Below is a small trained network, with its code and all its weights. Each question gives an input and a class and asks what happens when units are switched off, that is, made to give their printed mean instead of their output.

import numpy as np


def w(rows, s, z=0):
    codes = np.array(rows[::2]) - 128.0
    scale = np.full(codes.shape[1], s)
    scale[-1] = z or s
    return codes * scale


def f(y):
    return y / 2 * (1 + np.tanh(0.7978845608 * (y + 0.044715 * y**3)))


def log_softmax(a):
    a = a - a.max(-1, keepdims=True)
    return a - np.log(np.exp(a).sum(-1, keepdims=True))


def net(x, mask):
    res = np.array(x, float).reshape(1, 8) / 4 @ E
    y = f(res @ A[0][:, :-1].T + A[0][:, -1])
    res = res + np.where(mask, y, B[0][:, -1]) @ B[0][:, :-1]
    return log_softmax(res[-1] @ U[:, :-1].T + U[:, -1])


A, B = {}, {}
E = w([
[128,112,151,126,126,132,115,132,133],'x0',
[131,109,140,127,113,112,101,137,129],'x1',
[137,131,123,120,119,108,111,137,121],'x2',
[193,101,35,185,196,203,77,231,83],'x3',
[133,154,143,136,156,163,179,143,164],'x4',
[37,225,183,165,92,190,56,180,93],'x5',
[101,137,11,9,81,220,100,126,212],'x6',
[135,141,148,124,146,143,148,143,148],'x7',
],0.011)
A[0] = w([
[83,200,154,179,131,146,84,160,80,95],'neuron 0',
[182,95,115,231,170,147,112,172,78,122],'neuron 1',
[145,106,124,7,36,108,192,78,201,240],'neuron 2',
[54,198,112,73,72,211,74,152,140,1],'neuron 3',
[174,61,94,106,168,172,103,173,128,161],'neuron 4',
[201,89,144,156,162,58,187,98,113,176],'neuron 5',
[145,96,73,88,154,156,106,92,179,86],'neuron 6',
[105,117,120,58,102,90,144,71,206,131],'neuron 7',
[99,208,173,148,132,94,125,98,104,217],'neuron 8',
[63,165,190,150,122,117,133,133,87,101],'neuron 9',
[81,156,165,134,99,94,146,85,146,253],'neuron 10',
[147,134,113,166,168,166,99,185,91,173],'neuron 11',
],0.012,0.0049)
B[0] = w([
[52,107,145,209,179,157,107,141,45,190],'neuron 0',
[127,91,111,137,175,192,124,138,61,199],'neuron 1',
[18,173,159,76,164,139,158,169,127,252],'neuron 2',
[176,10,151,82,58,122,226,51,96,200],'neuron 3',
[167,112,61,135,162,193,114,133,136,197],'neuron 4',
[159,75,157,45,110,96,189,74,131,212],'neuron 5',
[134,154,47,132,157,160,86,206,202,188],'neuron 6',
[52,149,167,127,134,154,110,160,73,205],'neuron 7',
[98,140,145,218,84,97,128,99,211,185],'neuron 8',
[129,170,96,187,111,106,98,119,174,178],'neuron 9',
[126,144,170,143,58,108,102,100,196,192],'neuron 10',
[129,83,110,137,159,214,147,138,72,187],'neuron 11',
],0.012,0.023)
U = w([
[135,103,204,50,60,43,179,55,157,216],'0',
[28,179,160,133,212,155,82,176,33,107],'1',
[209,71,101,93,154,142,157,88,54,199],'2',
[166,170,9,110,174,153,51,184,194,19],'3',
[128,218,130,233,85,87,58,109,176,2],'4',
],0.011,0.0044)

Each question gives the input, the list of numbers given to net, and the class t.
The units are the neurons (one row each of A and B). Each row of codes is followed by its name. A weight is (code - 128) times the scale printed after its matrix; where a second scale follows, it is the last column's (A, B and U).
mask holds one flag per neuron, in row order. A switched-off neuron (its flag False) gives its mean, the last column of its row in B, instead of its output. The means were averaged over made-up inputs and are rounded, as every weight is.
A unit's drop is (log p(t) with every unit on - log p(t) with that unit switched off) / (log p(t) with every unit on - log p(t) with every unit switched off).
The circuit of an input: a set's keep is (log p(t) with only the set's units on - log p(t) with every unit switched off) / (log p(t) with every unit on - log p(t) with every unit switched off). Starting from all 12 units, units are removed one at a time, each time the one whose removal leaves the highest keep (on an exact tie, the one counted first), for as long as the keep stays at least 0.8.
circuit, biggest first: the units of the circuit, biggest drop first
unit that matters most: the unit with the biggest drop
k most important neurons: the k neurons with the biggest drops, biggest first
drop of u: that unit's drop, to one decimal
input [-7,-3,-7,8,-2,-1,-6,2], class 2: circuit, biggest first : neuron 2
input [5,7,3,1,-4,-2,6,3], class 3: 3 most important neurons : neuron 6; neuron 0; neuron 4
input [-2,4,7,1,4,-5,1,-5], class 3: circuit, biggest first : neuron 3; neuron 0
input [2,0,6,-3,-1,0,-5,-5], class 0: 2 most important neurons : neuron 5; neuron 6
input [8,2,-5,0,-6,-6,6,6], class 1: 2 most important neurons : neuron 2; neuron 7
input [5,5,2,0,1,3,-6,5], class 4: 4 most important neurons : neuron 2; neuron 8; neuron 9; neuron 7
input [6,8,-5,6,-5,-7,1,6], class 3: 2 most important neurons : neuron 3; neuron 6
input [0,1,-2,-5,6,-3,1,-4], class 1: 2 most important neurons : neuron 3; neuron 2
input [-3,5,-1,-7,-4,-4,1,4], class 1: 3 most important neurons : neuron 2; neuron 7; neuron 3
input [-8,2,-2,-2,5,1,8,5], class 0: 3 most important neurons : neuron 3; neuron 0; neuron 1
input [-2,8,-3,-5,-6,6,0,-7], class 4: 2 most important neurons : neuron 5; neuron 9
input [-4,-3,0,4,4,0,0,3], class 2: 4 most important neurons : neuron 2; neuron 7; neuron 6; neuron 0
input [-8,6,0,8,-1,0,0,-6], class 2: 2 most important neurons : neuron 2; neuron 7
input [-7,-3,-1,-1,4,7,-5,3], class 4: unit that matters most : neuron 8
input [-2,-1,4,-6,-2,0,-6,-1], class 0: 2 most important neurons : neuron 5; neuron 6
input [4,-5,-1,-1,2,7,-6,-5], class 4: drop of neuron 8 : 0.2
input [8,1,3,-8,3,3,-1,-6], class 4: drop of neuron 8 : 0.0
input [0,-5,-3,-8,5,5,4,-4], class 0: drop of neuron 3 : 0.6
